Below is a small trained network, with its code and all its weights. Each question gives an input and a class and asks what happens when units are switched off, that is, made to give their printed mean instead of their output.

import numpy as np


def w(rows, s, z=0):
    codes = np.array(rows[::2]) - 128.0
    scale = np.full(codes.shape[1], s)
    scale[-1] = z or s
    return codes * scale


def f(y):
    return y / 2 * (1 + np.tanh(0.7978845608 * (y + 0.044715 * y**3)))


def log_softmax(a):
    a = a - a.max(-1, keepdims=True)
    return a - np.log(np.exp(a).sum(-1, keepdims=True))


def net(x, mask):
    res = np.array(x, float).reshape(1, 8) / 4 @ E
    y = f(res @ A[0][:, :-1].T + A[0][:, -1])
    res = res + np.where(mask, y, B[0][:, -1]) @ B[0][:, :-1]
    return log_softmax(res[-1] @ U[:, :-1].T + U[:, -1])


A, B = {}, {}
E = w([
[2,60,109,146,218,161,184,114,140,108],'x0',
[104,226,182,186,38,143,117,114,133,136],'x1',
[122,112,28,54,100,96,78,141,239,198],'x2',
[156,151,82,113,229,127,13,184,36,186],'x3',
[127,249,109,65,160,135,122,180,142,75],'x4',
[247,187,142,105,123,180,201,184,50,89],'x5',
[175,87,236,34,84,129,21,21,35,87],'x6',
[129,91,126,224,151,237,85,147,113,68],'x7',
],0.0067)
A[0] = w([
[142,154,139,87,150,155,102,138,48,134,228],'n1',
[61,190,167,204,130,114,58,159,119,113,174],'n2',
[109,158,160,246,134,152,185,127,81,108,165],'n3',
[212,208,236,88,61,177,134,116,102,174,252],'n4',
[170,240,112,69,111,91,195,128,178,141,210],'n5',
[161,148,83,143,165,160,142,205,116,55,229],'n6',
[100,77,19,159,159,118,182,120,217,131,210],'n7',
[157,138,36,123,110,168,1,148,219,168,129],'n8',
[175,125,216,111,94,103,41,84,79,173,246],'n9',
[36,159,178,110,144,82,59,57,174,97,171],'n10',
[166,93,120,47,186,122,166,126,39,103,156],'n11',
[158,181,102,124,73,139,253,171,156,109,168],'n12',
[189,136,96,90,141,47,23,166,94,218,164],'n13',
[90,159,133,213,227,147,136,167,109,79,169],'n14',
[73,32,130,104,137,56,166,190,187,219,151],'n15',
[59,80,49,125,133,115,128,71,149,171,145],'n16',
[123,53,87,106,99,100,178,84,149,176,214],'n17',
[128,124,104,229,192,157,162,183,60,90,167],'n18',
[161,193,78,99,86,101,90,165,86,177,226],'n19',
[162,114,246,144,94,144,142,79,143,48,201],'n20',
[152,156,170,78,115,78,26,89,58,152,188],'n21',
[151,117,44,101,155,159,78,160,126,126,154],'n22',
[2,107,63,117,206,119,105,91,184,91,244],'n23',
[164,161,74,204,128,182,146,180,146,130,165],'n24',
[104,81,129,188,164,108,200,117,164,184,195],'n25',
[159,46,228,187,78,169,121,21,76,50,163],'n26',
[117,184,176,243,123,144,217,206,92,135,141],'n27',
[189,85,131,77,215,167,151,170,98,93,104],'n28',
[92,102,39,187,183,129,174,181,118,82,246],'n29',
[215,206,201,96,100,130,190,121,144,132,177],'n30',
[81,29,122,106,198,95,175,145,178,161,180],'n31',
],0.0071,0.0029)
B[0] = w([
[142,129,158,93,182,115,119,123,62,103,172],'n1',
[69,129,168,194,142,185,153,104,129,134,168],'n2',
[128,117,148,212,113,133,191,137,102,160,193],'n3',
[141,146,131,103,106,75,129,108,46,92,222],'n4',
[98,188,55,69,78,152,135,127,87,84,198],'n5',
[191,137,129,123,187,151,178,177,122,106,183],'n6',
[141,131,41,145,86,121,159,152,209,174,214],'n7',
[169,140,95,128,122,159,33,190,139,183,180],'n8',
[110,80,171,111,158,78,80,13,43,155,217],'n9',
[18,130,164,169,117,213,38,96,139,115,188],'n10',
[157,66,126,52,169,119,141,158,126,93,172],'n11',
[140,212,110,112,79,146,174,166,131,87,195],'n12',
[126,177,104,114,233,65,48,104,82,211,192],'n13',
[103,126,141,172,173,176,185,144,153,135,195],'n14',
[110,91,51,42,86,80,135,90,183,174,199],'n15',
[89,114,93,102,66,121,93,131,167,129,188],'n16',
[120,131,116,75,61,36,144,56,173,138,184],'n17',
[160,113,174,167,195,154,197,119,150,152,197],'n18',
[132,202,84,134,152,126,89,129,49,145,181],'n19',
[129,81,160,128,51,128,126,140,77,98,213],'n20',
[85,127,157,73,189,111,89,46,80,163,205],'n21',
[168,114,105,87,170,139,92,189,155,157,159],'n22',
[65,125,128,110,116,183,112,158,220,106,220],'n23',
[178,161,120,164,148,162,140,158,128,156,178],'n24',
[111,152,89,169,95,56,183,74,175,169,190],'n25',
[153,3,223,160,55,91,138,76,93,96,245],'n26',
[125,167,138,196,100,126,204,131,85,149,199],'n27',
[163,106,159,52,159,134,165,154,150,113,164],'n28',
[125,118,103,145,147,127,198,185,181,153,207],'n29',
[157,173,139,110,64,120,112,113,34,71,196],'n30',
[81,78,92,96,109,122,161,113,205,123,198],'n31',
],0.0072,0.012)
U = w([
[100,74,33,96,62,58,159,85,254,186,93],'0',
[171,71,154,57,225,157,178,167,145,89,232],'1',
[158,227,95,86,38,124,165,154,78,47,144],'2',
[135,139,158,231,134,155,232,143,147,180,106],'3',
[152,5,234,133,45,89,111,62,93,98,132],'4',
[188,135,68,128,145,152,44,199,186,202,4],'5',
[122,162,127,99,214,56,48,43,90,218,42],'6',
[7,104,155,127,98,235,68,109,201,115,234],'7',
],0.0074,0.0011)

Each question gives the input, the list of numbers given to net, and the class t.
The units are the neurons (one row each of A and B). Each row of codes is followed by its name. A weight is (code - 128) times the scale printed after its matrix; where a second scale follows, it is the last column's (A, B and U).
mask holds one flag per neuron, in row order. A switched-off neuron (its flag False) gives its mean, the last column of its row in B, instead of its output. The means were averaged over made-up inputs and are rounded, as every weight is.
A unit's drop is (log p(t) with every unit on - log p(t) with that unit switched off) / (log p(t) with every unit on - log p(t) with every unit switched off).
The circuit of an input: a set's keep is (log p(t) with only the set's units on - log p(t) with every unit switched off) / (log p(t) with every unit on - log p(t) with every unit switched off). Starting from the 12 units with the biggest drops (on a tie, the unit counted first), units are removed one at a time, each time the one whose removal leaves the highest keep (on an exact tie, the one counted first), for as long as the keep stays at least 0.8.
circuit, biggest first: the units of the circuit, biggest drop first
top k neurons: the k neurons with the biggest drops, biggest first
drop of u: that unit's drop, to one decimal
input [-1,0,-2,8,0,8,2,0], class 6: circuit, biggest first => [n13]
input [7,8,-2,-4,8,-7,-6,-3], class 7: top 3 neurons => [n10 n23 n2]
input [-7,3,2,-4,-1,-3,-6,-6], class 2: circuit, biggest first => [n5 n12]
input [5,0,4,4,5,7,-3,-4], class 1: circuit, biggest first => [n6 n28]
input [-5,-7,3,4,7,-1,-5,-8], class 5: top 2 neurons => [n9 n8]
input [5,7,6,-1,-6,-7,5,6], class 7: top 2 neurons => [n10 n23]
input [6,-3,1,3,-4,-7,8,-8], class 0: top 2 neurons => [n31 n15]
input [-4,-3,7,7,-8,6,-3,-1], class 6: top 3 neurons => [n13 n23 n19]
input [-6,4,-1,5,6,-3,-4,6], class 3: top 3 neurons => [n2 n27 n14]
input [5,-6,-5,4,7,2,-6,5], class 3: top 3 neurons => [n27 n14 n3]
input [0,-5,-8,-3,6,6,2,4], class 1: top 4 neurons => [n6 n28 n11 n18]
input [2,0,2,-8,7,3,-6,-2], class 2: top 2 neurons => [n12 n5]
input [-5,-6,6,5,-4,1,-1,1], class 6: top 2 neurons => [n13 n23]
input [-5,2,-6,1,3,-2,3,-5], class 6: circuit, biggest first => [n21]
input [-8,-6,3,5,-2,3,-6,-2], class 5: drop of n9 => 0.1
input [4,-3,1,2,-3,6,4,2], class 1: drop of n26 => -0.1
input [5,2,6,-8,0,6,2,-7], class 2: drop of n30 => 0.2
